Below are the code and all the weights of a small trained network. Each question names an input and a target symbol and asks about switching units off, where a switched-off unit gives its printed mean instead of its output.

import numpy as np


def w(rows, s, z=0):
    codes = np.array(rows[::2]) - 128.0
    scale = np.full(codes.shape[1], s)
    scale[-1] = z or s
    return codes * scale


def norm(h):
    return h / np.sqrt((h * h).mean(-1, keepdims=True) + 1e-5)


def f(y):
    return np.maximum(y, 0)


def softmax(a):
    e = np.exp(a - a.max(-1, keepdims=True))
    return e / e.sum(-1, keepdims=True)


def log_softmax(a):
    a = a - a.max(-1, keepdims=True)
    return a - np.log(np.exp(a).sum(-1, keepdims=True))


def net(x, mask):
    ids = ['ΓΔΛαβεζηθμπστφψω'.index(c) for c in x.split()]
    T = len(ids)
    res = E[ids] + P[:T]
    u = 0
    for l in range(2):
        q, k, v = (norm(res) @ M[l].T for M in (Q, K, V))
        z = softmax(np.where(np.tri(T) > 0, q @ k.T / 2**0.5, -1e9)) @ v
        res = res + np.where(mask[u], z, O[l][:, -1]) @ O[l][:, :-1]
        u += 1
        y = f(norm(res) @ A[l][:, :-1].T + A[l][:, -1])
        res = res + np.where(mask[u : u + 8], y, B[l][:, -1]) @ B[l][:, :-1]
        u += 8
    return log_softmax(norm(res)[-1] @ U[:, :-1].T + U[:, -1])


Q, K, V, O, A, B = {}, {}, {}, {}, {}, {}
E = w([
[107,111,153,68],'Γ',
[173,105,172,125],'Δ',
[158,80,169,93],'Λ',
[111,82,133,111],'α',
[40,167,37,5],'β',
[191,122,184,115],'ε',
[161,166,147,109],'ζ',
[159,102,175,124],'η',
[102,179,69,148],'θ',
[137,123,130,111],'μ',
[92,70,134,121],'π',
[126,132,132,129],'σ',
[139,101,174,132],'τ',
[155,17,122,178],'φ',
[120,134,130,136],'ψ',
[144,115,166,105],'ω',
],0.034)
P = w([
[189,151,23,209],'0',
[182,61,181,32],'1',
[174,47,195,22],'2',
[89,117,204,161],'3',
[173,34,188,21],'4',
[166,35,196,32],'5',
[160,45,193,41],'6',
[36,166,206,253],'7',
[37,167,200,251],'8',
[172,38,193,20],'9',
[152,40,195,41],'10',
[90,123,199,161],'11',
[147,44,189,44],'12',
[49,180,201,249],'13',
],0.0064)
Q[0] = w([
[36,181,255,165],'L0H1',
[185,53,159,21],'L0H1',
],0.0069)
K[0] = w([
[83,164,247,141],'L0H1',
[197,60,181,75],'L0H1',
],0.014)
V[0] = w([
[124,165,180,154],'L0H1',
[254,29,108,90],'L0H1',
],0.0096)
O[0] = w([
[208,130,169,93,145],'L0H1',
[96,222,157,254,254],'L0H1',
],0.0091,0.0074)
A[0] = w([
[175,75,183,168,125],'L0N1',
[150,25,202,190,12],'L0N2',
[7,127,175,56,119],'L0N3',
[159,195,118,176,103],'L0N4',
[154,176,192,82,2],'L0N5',
[159,34,124,169,177],'L0N6',
[40,152,198,158,141],'L0N7',
[97,95,196,106,67],'L0N8',
],0.014,0.0078)
B[0] = w([
[75,139,105,154,208],'L0N1',
[33,155,168,139,186],'L0N2',
[189,189,223,62,175],'L0N3',
[128,64,133,84,178],'L0N4',
[135,154,253,91,150],'L0N5',
[88,124,145,218,177],'L0N6',
[183,104,135,71,246],'L0N7',
[228,130,109,121,165],'L0N8',
],0.013,0.012)
Q[1] = w([
[61,248,130,148],'L1H1',
[138,1,130,142],'L1H1',
],0.024)
K[1] = w([
[2,165,186,65],'L1H1',
[243,138,84,222],'L1H1',
],0.012)
V[1] = w([
[119,102,135,73],'L1H1',
[249,188,106,123],'L1H1',
],0.017)
O[1] = w([
[86,2,142,105,186],'L1H1',
[81,222,149,164,2],'L1H1',
],0.017,0.0026)
A[1] = w([
[229,211,120,174,4],'L1N1',
[139,244,3,35,115],'L1N2',
[29,53,122,207,85],'L1N3',
[162,182,164,190,59],'L1N4',
[187,47,104,149,100],'L1N5',
[157,195,146,49,46],'L1N6',
[191,149,192,62,147],'L1N7',
[247,163,46,159,128],'L1N8',
],0.014,0.0049)
B[1] = w([
[139,75,119,154,146],'L1N1',
[156,96,1,103,157],'L1N2',
[138,102,140,48,173],'L1N3',
[108,88,123,71,154],'L1N4',
[122,160,100,147,165],'L1N5',
[124,76,77,157,174],'L1N6',
[92,144,178,165,250],'L1N7',
[108,194,217,127,143],'L1N8',
],0.018,0.012)
U = w([
[105,97,135,83,98],'Γ',
[202,83,129,239,95],'Δ',
[102,138,145,143,150],'Λ',
[249,198,169,11,156],'α',
[111,94,132,81,113],'β',
[154,137,110,196,175],'ε',
[18,228,138,108,82],'ζ',
[105,156,135,210,111],'η',
[93,128,131,201,91],'θ',
[130,195,98,158,254],'μ',
[68,155,112,19,134],'π',
[223,35,126,123,117],'σ',
[129,95,131,98,107],'τ',
[181,142,143,156,102],'φ',
[207,168,141,194,152],'ψ',
[55,38,105,218,80],'ω',
],0.015,0.0072)

Each question gives the input, a string of symbols that net reads in full, and the target symbol t.
The units are the heads (2 rows each of Q, K, V and O) and the neurons (one row each of A and B). Each row of codes is followed by its name. A weight is (code - 128) times the scale printed after its matrix; where a second scale follows, it is the last column's (O, A, B and U).
mask holds one flag per unit, layer by layer, with each layer's heads first. A switched-off unit (its flag False) gives its mean, the last column of its rows in O or B, instead of its output. The means were averaged over made-up inputs and are rounded, as every weight is.
A unit's drop is (log p(t) with every unit on - log p(t) with that unit switched off) / (log p(t) with every unit on - log p(t) with every unit switched off).
The circuit of an input: a set's keep is (log p(t) with only the set's units on - log p(t) with every unit switched off) / (log p(t) with every unit on - log p(t) with every unit switched off). Starting from the 12 units with the biggest drops (on a tie, the unit counted first), units are removed one at a time, each time the one whose removal leaves the highest keep (on an exact tie, the one counted first), for as long as the keep stays at least 0.8.
units of the circuit, in order: the units of the circuit, biggest drop first
most important unit: the unit with the biggest drop
top k neurons: the k neurons with the biggest drops, biggest first
k most important neurons of layer l: the k neurons of layer l with the biggest drops, biggest first
input σ α ε σ α φ α μ σ τ σ τ σ ψ, target σ: top 2 neurons	L0N8, L0N2
input α ζ α ω ψ η σ Δ θ Γ μ σ, target α: units of the circuit, in order	L0H1, L1H1
input ω ζ φ Δ σ σ, target ω: top 2 neurons	L0N2, L0N4
input μ ζ θ β Δ τ α ψ, target μ: top 3 neurons	L0N1, L0N2, L0N6
input ζ Γ ω Λ Γ ζ σ σ ε ω μ, target ζ: units of the circuit, in order	L1H1, L0N3
input Γ μ μ ζ θ ζ β θ, target π: 3 most important neurons of layer 0	L0N8, L0N7, L0N3
input ω ζ μ Γ τ ψ τ ψ, target ω: most important unit	L0N8
input Δ ψ μ, target Δ: top 3 neurons	L1N1, L0N4, L1N6
input Δ Γ ε Δ ζ μ σ σ, target Δ: top 3 neurons	L1N1, L1N6, L1N2
input μ σ Λ α σ, target μ: top 2 neurons	L0N6, L0N1
input α ω σ ψ μ, target α: top 2 neurons	L0N4, L0N2
input μ α ω Δ σ θ π ω ζ α σ σ, target μ: 3 most important neurons of layer 0	L0N1, L0N2, L0N6
input α σ Δ σ σ, target α: 2 most important neurons of layer 0	L0N4, L0N3
input ζ π σ ζ η Γ Γ ω ω σ ζ Γ σ, target ζ: 3 most important neurons of layer 0	L0N2, L0N3, L0N1
input ψ Δ μ ε ε ε φ ε τ σ, target ψ: most important unit	L0N7
input θ μ α β β σ θ, target π: 4 most important neurons of layer 0	L0N7, L0N8, L0N4, L0N3
input σ σ Λ Γ ε ζ ζ Λ β φ Γ ε σ, target σ: 4 most important neurons of layer 0	L0N2, L0N8, L0N3, L0N7
input Δ μ Λ ζ α Γ ψ, target Δ: 4 most important neurons of layer 1	L1N1, L1N6, L1N2, L1N8
input ζ Λ Γ φ φ τ μ Δ σ Λ θ σ, target ζ: top 3 neurons	L0N2, L0N7, L0N3
input Λ ω μ μ τ φ, target ω: 2 most important neurons of layer 0	L0N6, L0N3
input Δ τ π σ Δ ψ ψ α ε ω μ ζ σ, target Δ: most important unit	L1N1
